Here is a tiny trained network, its code and every weight. The questions are about switching its units off for an input and a class, where a switched-off unit gives its printed mean instead of its output.

import numpy as np


def w(rows, s, z=0):
    codes = np.array(rows[::2]) - 128.0
    scale = np.full(codes.shape[1], s)
    scale[-1] = z or s
    return codes * scale


def f(y):
    return y / 2 * (1 + np.tanh(0.7978845608 * (y + 0.044715 * y**3)))


def log_softmax(a):
    a = a - a.max(-1, keepdims=True)
    return a - np.log(np.exp(a).sum(-1, keepdims=True))


def net(x, mask):
    res = np.array(x, float).reshape(1, 3) / 4 @ E
    y = f(res @ A[0][:, :-1].T + A[0][:, -1])
    res = res + np.where(mask, y, B[0][:, -1]) @ B[0][:, :-1]
    return log_softmax(res[-1] @ U[:, :-1].T + U[:, -1])


A, B = {}, {}
E = w([
[6,177,159,95,218],'x0',
[174,175,26,66,127],'x1',
[105,113,153,63,67],'x2',
],0.014)
A[0] = w([
[145,140,142,55,82,177],'N0',
[81,88,149,107,58,155],'N1',
[31,211,186,94,204,202],'N2',
[12,168,184,39,110,198],'N3',
[254,121,86,238,62,254],'N4',
[73,180,63,179,213,194],'N5',
],0.01,0.0048)
B[0] = w([
[120,154,133,4,150,165],'N0',
[77,32,176,65,123,163],'N1',
[87,151,85,163,197,236],'N2',
[40,148,146,82,182,214],'N3',
[81,209,134,136,31,249],'N4',
[161,46,27,189,163,196],'N5',
],0.013,0.018)
U = w([
[70,187,104,134,160,47],'0',
[146,100,220,157,179,20],'1',
[178,205,57,100,41,136],'2',
[222,149,113,50,124,140],'3',
[115,137,252,223,78,236],'4',
[121,103,181,63,83,136],'5',
[193,119,137,129,108,2],'6',
[198,104,62,202,119,227],'7',
],0.014,0.004)

Each question gives the input, the list of numbers given to net, and the class t.
The units are the neurons (one row each of A and B). Each row of codes is followed by its name. A weight is (code - 128) times the scale printed after its matrix; where a second scale follows, it is the last column's (A, B and U).
mask holds one flag per neuron, in row order. A switched-off neuron (its flag False) gives its mean, the last column of its row in B, instead of its output. The means were averaged over made-up inputs and are rounded, as every weight is.
A unit's drop is (log p(t) with every unit on - log p(t) with that unit switched off) / (log p(t) with every unit on - log p(t) with every unit switched off).
The circuit of an input: a set's keep is (log p(t) with only the set's units on - log p(t) with every unit switched off) / (log p(t) with every unit on - log p(t) with every unit switched off). Starting from all 6 units, units are removed one at a time, each time the one whose removal leaves the highest keep (on an exact tie, the one counted first), for as long as the keep stays at least 0.8.
circuit, biggest first: the units of the circuit, biggest drop first
top k neurons: the k neurons with the biggest drops, biggest first
drop when u is switched off: that unit's drop, to one decimal
input [0,8,-8], class 7: circuit, biggest first	[N5]
input [-7,-4,-7], class 2: top 3 neurons	[N4, N1, N3]
input [1,-4,4], class 5: top 2 neurons	[N1, N5]
input [1,-6,3], class 1: top 2 neurons	[N4, N1]
input [-4,-4,-8], class 4: top 2 neurons	[N0, N5]
input [5,-6,-8], class 7: top 2 neurons	[N5, N4]
input [8,5,-7], class 7: top 3 neurons	[N5, N4, N0]
input [-6,-2,6], class 5: drop when N1 is switched off	2.9
input [-1,5,2], class 2: drop when N1 is switched off	0.1
input [-5,1,-7], class 2: drop when N4 is switched off	0.2
input [-2,4,-6], class 2: drop when N4 is switched off	0.7
